J553: [175 116  99  86 104 146  94]
J541: [117  95 115 159 147 134 100]
J410: [120 136 162  98 101 134 154]
J560: [ 91 146 164 118  83 168  94]
J158: [175 151 119 102 120 153  88]
J354: [ 89 163 156 128 156 156 103]
J774: [148  78 123 164 152  57 168]
after: [89] -> [163]
after: [78] -> [123]
chg J553: [175 116  98  86 104 146  94] -> 3, [99]
after: [116] -> [99]
count J354: [156] -> 3

J200: [186 147 141 186 141 147 151 136]
J244: [130  98 187 150 108 107 205 107]
J743: [118 137 118 118 137 137 137 149]
[130  98 187 150 108 107 205 107] -> J244
count J743: [118] -> 3
count J200: [186] -> 2
count J743: [137] -> 4
count J244: [187] -> 1
after: [187] -> [150]

J136: [ 75 190 104  81  71  64]
J79: [142 140 150 150 163  76]
J880: [124 176 133 114 199 143]
J160: [ 75 115 104  81 125  64]
J852: [119 149 129 175 181 111]
J175: [ 55 179  96 133 191 144]
J338: [118  72 108 117  50 154]
J453: [ 88  84 147  45  61 138]
J476: [102 158 107 107 149 149]
J648: [150 121 171  82 121  97]
after: [191] -> [144]
count J476: [150] -> 0
count J136: [75] -> 1

J889: [132 121 202 201 104 153]
J603: [125 135 128  52 152 103]
J867: [125 133 129  70 148 111]
after: [152] -> [103]
after: [201] -> [104]

J799: [140 140 136 105 137 122 134 140 110 174 153 161 116 139 103 174 157 104
 140 108 102 107 132 138 150 174 149 136 148 129 141 159 136 150 131 174
 165 103 100 148 100 103]
J242: [132  94  94 191 129 171 147 138 111 114  93 107 178 131 134  67  96 210
  94 200 144 129 156 126 126 132 117 147 100 111 126  91 147 177 153 121
 127 204 131 123 136 206]
J928: [165 126 101 137  92 139 141 158 117 171 140 101 134 156 132 132  94 143
 111 141 146 122 137  93  94 134  99 140 111 123  92 128 142 142 136 100
 156 142 140  98 144 134]
J182: [140 156 136 105 137 122 134 140 110 149 153 161 116 139 103 174 157 104
 149 108 101 107 132 138 173 103 149 136 148 129 141 159 136 120 131 151
 165 204 100 148 100 103]
J305: [165 126 101 137  92 139 141 158 117 171 140 101 134 156 155 108 106 143
 111 141 146 122 137  93  94 134  99 140 111 123  92 128 142 142 136 100
 123 142 140  98 144  74]
after: [151] -> [165]
count J242: [94] -> 3
count J799: [174] -> 4
[165 126 101 137  92 139 141 158 117 171 140 101 134 156 132 132  94 143
 111 141 146 122 137  93  94 134  99 140 111 123  92 128 142 142 136 100
 156 142 140  98 144 134] -> J928
count J928: [101] -> 2
count J928: [94] -> 2
count J928: [156] -> 2

J399: [116 104 146  86 130 157 149  92 150  99 106 123 110 135 153 153 100 127
 104 174 153  86 149  90 104 105 101 156 148 103 152 108 146 131 153 157
 107  92 102 149 160  82 102 149  99  82 146 105]
J851: [ 78  88 128 149 150 122 125 145 124 154 164 155  81 142 125 118 145 150
  92 109 114 145 110 147 105  87 156 125 124  91 120 160 114 110 121 121
 162 148 160 124 114 147  95 123  94 145 122 108]
J607: [134 134 100 145 163 122  98 143  84 156 155 158 133 175 141 101 158 160
 137 105 106 153 110 152 148 130 154  88  89 140  95 149 108 126  82 123
 150 156 152 102 114 147 143  94 144 148  99 142]
J208: [161 151 118 166 117  95 116 163 111 158 141 128 153 114 103 100 149 125
 158  85 105 169 106 162 150 155 148 111 106 153 106 143 107 128 106  98
 139 162 146 103  95 169 159 109 153 166 115 156]
J127: [137 138 141  89 116 163 139  93 141  92  94 111 143 121 155 146  94 116
 130 169 151  86 148  92 125 140  89 140 142 131 142  91 149 138 143 169
  94  86  87 142 173  86 137 146 132  89 141 125]
J602: [ 85  89 130 108 139 141 133 112 141 122 140 143  87 145 142 142 114 139
  95 145 134 111 128 112 100  87 135 134 144  94 139 139 128 114 136 143
 138 120 130 139 140 109  85 144  92 112 131  97]
J382: [ 94  96 113 151 160 111 117 146 113 155 168 164  96 157 122 116 149 167
 101  98 115 155 113 144 121  98 163 113 111 105  85 169 113 115 114 108
 169 155 164 119 100 154 104 117 111 149 112 124]
J108: [126 130 156 130  74 105 160 132 172 120 114  93 127  53  81 145 121  91
 128 127 139 133 133 123 128 128 117 171 162 131 155 111 136 133 172 103
 112 122 117 155 110 128 125 159 130 133 153 126]
[116 104 146  86 130 157 149  92 150  99 106 123 110 135 153 153 100 127
 104 174 153  86 149  90 104 105 101 156 148 103 152 108 146 131 153 157
 107  92 102 149 160  82 102 149  99  82 146 105] -> J399
[ 78  88 128 149 150 122 125 145 124 154 164 155  81 142 125 118 145 150
  92 109 114 145 110 147 105  87 156 125 124  91 120 160 114 110 121 121
 162 148 160 124 114 147  95 123  94 145 122 108] -> J851

J316: [142 122 123 113 131 142]
J922: [153 144 120 126  79  77]
J737: [128 116 110 137 152  99]
J194: [139 139 129 128 114 102]
J939: [117 129 118 134 120 132]
J780: [138 140 127 128 110 107]
J381: [129 126 122 130 131 128]
J959: [129 126 122 130 125 128]
J720: [114 129 132 131 194 170]
J137: [117 129 118 134 120 113]
J313: [139 139 128 128 114 102]
count J194: [102] -> 1
after: [123] -> [113]

J838: [ 50 186  50 185 179 213 107 185]
J865: [ 64  92 150 212  64  62 100 142]
J673: [126 139 153 146 121 119 146  93]
J768: [119 201 186 210  84 123 202 184]
count J673: [147] -> 0
chg J673: [126 139 153 146 122 119 146  93] -> 5, [121]
count J838: [186] -> 1
after: [123] -> [202]
after: [150] -> [212]
chg J768: [119 201 186 210  84 122 202 184] -> 6, [123]
after: [201] -> [186]

J983: [ 71 174 178 173 177  69  70 178 179]
J423: [156 110 102 110 110 158 158 106 110]
J554: [ 74 181 175 184 185  75  77 184 185]
J636: [203  61  61  61  57 109 203  57  56]
chg J554: [ 74 181 175 184 185  74  77 184 185] -> 6, [75]
chg J983: [ 71 174 179 173 177  69  70 178 179] -> 3, [178]
count J423: [110] -> 4
after: [174] -> [178]
after: [74] -> [181]

J122: [183  70 174  65 118 117]
J589: [183  60 174  65  79  79]
J891: [183  70 183  65 183 183]
count J589: [183] -> 1
after: [60] -> [174]
[183  70 183  65 183 183] -> J891
count J891: [183] -> 4
after: [118] -> [117]

J523: [184  94 166 204 199 175]
J904: [184 107 108 204 199 103]
J509: [184 107 166 204 199 183]
chg J509: [184 107 167 204 199 183] -> 3, [166]
[184 107 166 204 199 183] -> J509
chg J523: [184  94 165 204 199 175] -> 3, [166]
chg J523: [183  94 166 204 199 175] -> 1, [184]
after: [108] -> [204]

J856: [152 137 109 109 121 109 109 136 119]
J505: [150 144 127 154 116  41 175  66 138]
J738: [104 158 137 143 113  44 171  62 138]
J91: [ 85 111 186 135 140  80 120 159 180]
J911: [152 137 132 143 115  48 179  57 108]
J943: [129 149 132 141 112  43 178  60 138]
J938: [131 152 103 120 176 151 152 151 151]
J913: [104 158 137 143 113  44 159  80 164]
J659: [132 139 111 182 139  53 168  94 123]
after: [141] -> [112]
count J505: [66] -> 1
after: [62] -> [138]
count J938: [150] -> 0
after: [135] -> [140]
count J856: [109] -> 4

J966: [ 63  63  95  63 150  95  47 166 116 169 150 162 199  95]
J688: [ 84 197  87  72 150 121 141 103 178  63  77 190  54 168]
J598: [179  98 190 173  95 155 185  62 206 136 177 127  80  49]
J511: [128  77 153  74  84 130 101  64 204  54 158 135  48 162]
J83: [165  87 150 106  55 144 170 207 208 104  94 186  56  86]
J827: [177  64 175 132 196  98  86 100 102  68 203 102 192  72]
J977: [173  55 138 179 203  53  69 171 149  80 161  56 137  93]
J56: [172  76 121 105 108 154 165 134 121 155  57 133  56 187]
J520: [177 102 175 132 196  98  86 100 102 127 200 147 197 205]
J955: [ 52 182 183 106 171 149 126 111 157 123  73 169 106  65]
J497: [118  84 190 102 156  55  65 206  50 135 153 141  58 124]
J926: [ 73 114 187 142  86  79  97 151 170 152  74 206 172 124]
count J56: [55] -> 0
after: [118] -> [84]
count J966: [63] -> 3

J132: [ 59 202 202 202]
J960: [ 51  52  52 201]
J82: [202 198 190  63]
J442: [56 53 49 52]
after: [51] -> [52]
count J132: [202] -> 3
chg J960: [ 51  52  52 202] -> 4, [201]

J594: [137 142 142 128 125 108 115 205 154 154 130]
J425: [141 113 125 113 152 140 100 165 112 170 115]
J581: [141 113 125 113 152 140 100 126 112 170 115]
J393: [140 127 139 140 127 144 139 127 143 140 149]
J21: [ 89 140 123 120 131 174 116 154 118 118 151]
J322: [137 142 142 128 125 148 115 205 154 154 130]
J772: [ 89 138 123 120 131 174 116 177 121 137 144]
count J393: [139] -> 2
chg J425: [141 113 125 113 152 141 100 165 112 170 115] -> 6, [140]
count J393: [140] -> 3
[137 142 142 128 125 148 115 205 154 154 130] -> J322
after: [121] -> [137]

J713: [212  43  42  46]
J518: [ 49  41 208 204]
J542: [211  45  44  48]
J493: [ 49 207 208 209]
J924: [ 47 209 210 206]
after: [42] -> [46]
count J493: [208] -> 1
chg J493: [ 48 207 208 209] -> 1, [49]
chg J518: [ 49  41 208 205] -> 4, [204]

J339: [187 138 138 148 135 144 134 186 143 149 133 129 188 174 137 131 131 128
 137 140 130 139 157 131 191 117 133 136 139 136 134]
J640: [101 104 104 127 107 104 109  97 105 106 103 111  99  93 104 160 103 171
  99 103 105 110 107 164  93 171 145 157 102 101 159]
J27: [154 179 174 113 171 180 165 157 170 177 170 164 139 143 173 145 169 155
 179 177 170 167 188 147 150 169 115 137 177 176 138]
J853: [ 86 116 120 137 110 112 122  87 108 104 117 116 113 107 117  95 114  70
 114 110 114 113  95  80 101  69 127  95 115 115  89]
J670: [167 110 110 150 115 118 110 163 117 116 113 105 166 164 108 118 106 109
 108 116 111 120 117 117 163 107 136 125 106 106 125]
chg J640: [101 104 103 127 107 104 109  97 105 106 103 111  99  93 104 160 103 171
  99 103 105 110 107 164  93 171 145 157 102 101 159] -> 3, [104]
count J640: [164] -> 1

J379: [ 78  98 142  73]
J6: [206  92 192 171]
J105: [202  80 192 171]
J625: [ 83  84 120  93]
J499: [200  83 189 156]
J601: [ 84 102 137  75]
J932: [ 83  80 120  93]
chg J6: [205  92 192 171] -> 1, [206]
after: [189] -> [156]
after: [206] -> [92]
chg J379: [ 78  98 141  73] -> 3, [142]
[ 78  98 142  73] -> J379
chg J625: [ 84  84 120  93] -> 1, [83]

